Below are the code and all the weights of a small trained network. Each question names an input and a class and asks about switching units off, where a switched-off unit gives its printed mean instead of its output.

import numpy as np


def w(rows, s, z=0):
    codes = np.array(rows[::2]) - 128.0
    scale = np.full(codes.shape[1], s)
    scale[-1] = z or s
    return codes * scale


def norm(h):
    return h / np.sqrt((h * h).mean(-1, keepdims=True) + 1e-5)


def f(y):
    return np.maximum(y, 0)


def log_softmax(a):
    a = a - a.max(-1, keepdims=True)
    return a - np.log(np.exp(a).sum(-1, keepdims=True))


def net(x, mask):
    res = np.array(x, float).reshape(1, 3) / 4 @ E
    u = 0
    for l in range(2):
        y = f(norm(res) @ A[l][:, :-1].T + A[l][:, -1])
        res = res + np.where(mask[u : u + 12], y, B[l][:, -1]) @ B[l][:, :-1]
        u += 12
    return log_softmax(norm(res)[-1] @ U[:, :-1].T + U[:, -1])


A, B = {}, {}
E = w([
[125,38,180,245,102,74,72,175,65,76,164,42],'x0',
[151,95,140,183,254,154,168,178,200,116,194,3],'x1',
[78,195,194,219,110,106,233,58,118,204,166,174],'x2',
],0.0088)
A[0] = w([
[3,126,199,229,114,100,200,100,136,202,125,233,47],'0.n0',
[139,100,176,251,96,102,162,182,99,157,108,162,39],'0.n1',
[219,95,148,147,200,167,138,177,224,197,139,53,80],'0.n2',
[111,160,177,193,120,90,151,9,116,247,212,108,134],'0.n3',
[30,120,153,193,156,155,226,146,117,240,199,140,12],'0.n4',
[151,85,129,209,71,103,92,98,111,52,145,75,162],'0.n5',
[124,177,140,152,169,128,235,229,206,101,168,53,67],'0.n6',
[82,219,114,112,142,206,222,86,143,133,90,140,92],'0.n7',
[91,78,147,177,200,130,109,102,162,118,210,58,96],'0.n8',
[141,162,138,106,217,136,162,92,149,133,107,105,2],'0.n9',
[112,156,77,78,102,162,192,137,68,55,73,195,166],'0.n10',
[36,119,112,151,48,130,168,75,180,176,164,170,38],'0.n11',
],0.0072,0.0038)
B[0] = w([
[147,208,66,124,64,87,85,136,191,156,221,99,241],'0.n0',
[37,180,178,81,89,31,86,77,76,120,155,127,180],'0.n1',
[10,165,124,105,88,19,47,83,118,147,172,121,254],'0.n2',
[125,247,154,157,198,99,113,120,47,99,54,173,242],'0.n3',
[122,92,199,121,138,220,197,106,40,113,49,194,218],'0.n4',
[189,56,148,160,63,173,151,170,117,196,142,137,223],'0.n5',
[186,115,155,129,203,204,220,101,143,28,40,83,243],'0.n6',
[132,114,7,167,191,160,168,118,149,165,101,136,231],'0.n7',
[148,138,136,127,83,162,100,103,239,175,130,121,227],'0.n8',
[73,187,128,116,255,33,123,197,142,71,100,117,175],'0.n9',
[89,64,167,136,91,223,106,165,148,156,87,107,216],'0.n10',
[107,125,94,147,140,120,120,244,131,155,162,105,187],'0.n11',
],0.0071,0.0084)
A[1] = w([
[144,12,88,25,72,158,100,176,95,144,94,140,121],'1.n0',
[80,149,83,18,168,43,161,104,161,98,187,113,60],'1.n1',
[116,150,14,70,208,93,121,135,198,164,167,164,131],'1.n2',
[106,129,222,139,186,134,116,78,99,39,105,73,109],'1.n3',
[114,219,87,197,144,148,245,88,105,178,100,157,158],'1.n4',
[83,142,102,49,212,169,120,136,153,53,93,169,103],'1.n5',
[130,81,106,81,96,136,56,108,241,117,116,110,147],'1.n6',
[133,148,117,60,156,151,97,88,122,78,119,137,90],'1.n7',
[166,102,69,122,165,89,97,103,177,120,191,89,113],'1.n8',
[98,148,91,84,178,222,127,109,162,123,55,145,142],'1.n9',
[180,134,115,135,173,134,205,85,131,103,151,142,2],'1.n10',
[255,67,108,108,124,123,115,167,10,68,121,185,15],'1.n11',
],0.0088,0.0045)
B[1] = w([
[196,147,174,153,225,140,206,64,145,116,121,118,228],'1.n0',
[119,181,198,190,43,85,39,139,59,223,165,210,165],'1.n1',
[198,121,184,211,66,133,122,110,101,195,98,144,211],'1.n2',
[220,97,96,159,87,170,129,141,139,174,88,179,186],'1.n3',
[163,2,110,78,120,154,102,148,180,110,130,88,250],'1.n4',
[105,219,134,98,127,88,160,98,55,81,150,157,210],'1.n5',
[62,112,75,90,123,92,109,184,139,92,149,97,213],'1.n6',
[83,129,134,139,127,86,201,136,84,123,107,137,155],'1.n7',
[98,143,113,96,60,132,66,135,115,139,192,136,164],'1.n8',
[56,163,123,116,167,86,121,133,99,91,175,121,235],'1.n9',
[103,119,161,100,186,105,113,83,122,60,156,110,145],'1.n10',
[171,128,154,217,49,191,99,106,147,187,76,174,161],'1.n11',
],0.011,0.012)
U = w([
[113,162,112,86,249,155,219,94,112,86,91,147,220],'0',
[77,202,149,125,66,48,64,138,66,133,159,152,228],'1',
[251,92,213,192,117,194,156,95,131,135,75,124,161],'2',
[127,59,116,112,97,133,63,188,188,91,155,56,5],'3',
[155,124,26,105,92,196,119,182,145,228,98,176,50],'4',
],0.016,0.002)

Each question gives the input, the list of numbers given to net, and the class t.
The units are the neurons (one row each of A and B). Each row of codes is followed by its name. A weight is (code - 128) times the scale printed after its matrix; where a second scale follows, it is the last column's (A, B and U).
mask holds one flag per neuron, layer by layer. A switched-off neuron (its flag False) gives its mean, the last column of its row in B, instead of its output. The means were averaged over made-up inputs and are rounded, as every weight is.
A unit's drop is (log p(t) with every unit on - log p(t) with that unit switched off) / (log p(t) with every unit on - log p(t) with every unit switched off).
The circuit of an input: a set's keep is (log p(t) with only the set's units on - log p(t) with every unit switched off) / (log p(t) with every unit on - log p(t) with every unit switched off). Starting from the 12 units with the biggest drops (on a tie, the unit counted first), units are removed one at a time, each time the one whose removal leaves the highest keep (on an exact tie, the one counted first), for as long as the keep stays at least 0.8.
circuit, biggest first: the units of the circuit, biggest drop first
k most important neurons: the k neurons with the biggest drops, biggest first
top k neurons in layer l: the k neurons of layer l with the biggest drops, biggest first
drop of u: that unit's drop, to one decimal
input [0,1,-4], class 1: circuit, biggest first => (1.n4)
input [5,3,0], class 3: 4 most important neurons => (0.n8 0.n3 0.n4 1.n0)
input [1,0,-8], class 2: top 2 neurons in layer 0 => (0.n0 0.n8)
input [-2,1,4], class 0: 2 most important neurons => (0.n4 0.n3)
input [0,7,3], class 0: 3 most important neurons => (0.n6 1.n2 0.n4)
input [0,-1,6], class 4: top 3 neurons in layer 1 => (1.n4 1.n9 1.n5)
input [0,6,-2], class 1: 2 most important neurons => (0.n2 1.n4)
input [0,-3,0], class 0: top 4 neurons in layer 0 => (0.n2 0.n10 0.n8 0.n5)
input [1,-5,-7], class 2: 3 most important neurons => (1.n11 1.n0 0.n2)
input [0,-2,3], class 4: 2 most important neurons => (0.n2 1.n4)
input [4,-1,-1], class 2: top 2 neurons in layer 0 => (0.n5 0.n2)
input [-7,-1,4], class 4: top 3 neurons in layer 1 => (1.n4 1.n0 1.n2)
input [-1,-4,0], class 0: 2 most important neurons => (0.n10 1.n0)
input [-5,-6,-6], class 0: circuit, biggest first => (1.n0)
input [-3,-6,-8], class 0: drop of 1.n11 => 0.0
input [5,-1,-7], class 2: drop of 1.n0 => 0.1
input [-1,-2,1], class 4: drop of 0.n6 => 0.1
